Here is a tiny trained network, its code and every weight. The questions are about switching its units off for an input and a class, where a switched-off unit gives its printed mean instead of its output.

import numpy as np


def w(rows, s, z=0):
    codes = np.array(rows[::2]) - 128.0
    scale = np.full(codes.shape[1], s)
    scale[-1] = z or s
    return codes * scale


def f(y):
    return np.maximum(y, 0)


def log_softmax(a):
    a = a - a.max(-1, keepdims=True)
    return a - np.log(np.exp(a).sum(-1, keepdims=True))


def net(x, mask):
    res = np.array(x, float).reshape(1, 6) / 4 @ E
    y = f(res @ A[0][:, :-1].T + A[0][:, -1])
    res = res + np.where(mask, y, B[0][:, -1]) @ B[0][:, :-1]
    return log_softmax(res[-1] @ U[:, :-1].T + U[:, -1])


A, B = {}, {}
E = w([
[191,232,160],'x0',
[101,187,3],'x1',
[130,131,130],'x2',
[254,75,76],'x3',
[128,128,131],'x4',
[128,132,129],'x5',
],0.008)
A[0] = w([
[210,87,76,14],'neuron 1',
[28,186,149,54],'neuron 2',
[139,76,230,25],'neuron 3',
[186,115,78,181],'neuron 4',
[90,46,86,86],'neuron 5',
[190,97,138,112],'neuron 6',
[138,53,204,131],'neuron 7',
[204,101,89,47],'neuron 8',
[89,28,138,88],'neuron 9',
[165,115,126,111],'neuron 10',
[185,213,154,64],'neuron 11',
[111,51,102,182],'neuron 12',
[32,179,165,51],'neuron 13',
[162,118,139,254],'neuron 14',
[177,108,207,168],'neuron 15',
[149,101,221,53],'neuron 16',
[119,157,31,41],'neuron 17',
[136,104,207,55],'neuron 18',
[57,17,91,41],'neuron 19',
[102,193,12,20],'neuron 20',
[167,95,92,88],'neuron 21',
],0.011)
B[0] = w([
[120,29,194,146],'neuron 1',
[167,34,201,161],'neuron 2',
[201,93,42,154],'neuron 3',
[53,115,187,199],'neuron 4',
[208,194,166,160],'neuron 5',
[101,111,178,158],'neuron 6',
[113,99,43,188],'neuron 7',
[159,48,200,149],'neuron 8',
[161,190,139,166],'neuron 9',
[119,108,156,142],'neuron 10',
[255,181,176,158],'neuron 11',
[128,214,154,196],'neuron 12',
[169,26,194,160],'neuron 13',
[32,153,137,245],'neuron 14',
[105,151,76,201],'neuron 15',
[173,99,18,154],'neuron 16',
[170,75,68,149],'neuron 17',
[171,77,61,147],'neuron 18',
[242,193,182,164],'neuron 19',
[183,59,35,158],'neuron 20',
[124,107,155,145],'neuron 21',
],0.0076,0.012)
U = w([
[113,133,126,254],'0',
[177,63,2,39],'1',
[103,141,141,221],'2',
[142,23,230,13],'3',
[97,154,125,194],'4',
[242,228,182,11],'5',
],0.011,0.0099)

Each question gives the input, the list of numbers given to net, and the class t.
The units are the neurons (one row each of A and B). Each row of codes is followed by its name. A weight is (code - 128) times the scale printed after its matrix; where a second scale follows, it is the last column's (A, B and U).
mask holds one flag per neuron, in row order. A switched-off neuron (its flag False) gives its mean, the last column of its row in B, instead of its output. The means were averaged over made-up inputs and are rounded, as every weight is.
A unit's drop is (log p(t) with every unit on - log p(t) with that unit switched off) / (log p(t) with every unit on - log p(t) with every unit switched off).
The circuit of an input: a set's keep is (log p(t) with only the set's units on - log p(t) with every unit switched off) / (log p(t) with every unit on - log p(t) with every unit switched off). Starting from the 12 units with the biggest drops (on a tie, the unit counted first), units are removed one at a time, each time the one whose removal leaves the highest keep (on an exact tie, the one counted first), for as long as the keep stays at least 0.8.
units of the circuit, in order: the units of the circuit, biggest drop first
most important unit: the unit with the biggest drop
top k neurons: the k neurons with the biggest drops, biggest first
drop of u: that unit's drop, to one decimal
input [6,-3,-7,-8,3,-7], class 3: units of the circuit, in order -> (neuron 13; neuron 2)
input [6,-8,0,-7,-8,2], class 1: top 3 neurons -> (neuron 16; neuron 3; neuron 18)
input [-7,-8,2,2,-6,6], class 1: most important unit -> neuron 7
input [7,8,4,0,-3,-6], class 1: top 3 neurons -> (neuron 20; neuron 17; neuron 12)
input [-4,-6,-3,5,5,4], class 1: top 2 neurons -> (neuron 7; neuron 3)
input [7,5,6,-8,5,-1], class 3: units of the circuit, in order -> (neuron 2; neuron 13)
input [5,-6,-7,8,4,2], class 3: top 2 neurons -> (neuron 8; neuron 1)
input [-8,6,-2,-6,-5,0], class 5: units of the circuit, in order -> (neuron 19; neuron 5; neuron 14)
input [-3,-8,-6,5,-2,-5], class 1: units of the circuit, in order -> (neuron 7; neuron 3)
input [-8,-5,4,7,4,-4], class 5: units of the circuit, in order -> (neuron 19; neuron 12)
input [-7,3,-2,2,3,-2], class 5: units of the circuit, in order -> (neuron 19; neuron 5; neuron 12)
input [-6,8,3,-2,6,6], class 1: top 3 neurons -> (neuron 20; neuron 17; neuron 14)
input [-4,7,2,-8,6,2], class 3: drop of neuron 13 -> 0.3
input [8,1,-1,-8,-1,-5], class 3: drop of neuron 13 -> 0.4
input [4,-5,7,5,-6,-8], class 4: drop of neuron 14 -> 0.2
input [-5,-5,1,6,7,3], class 2: most important unit -> neuron 12
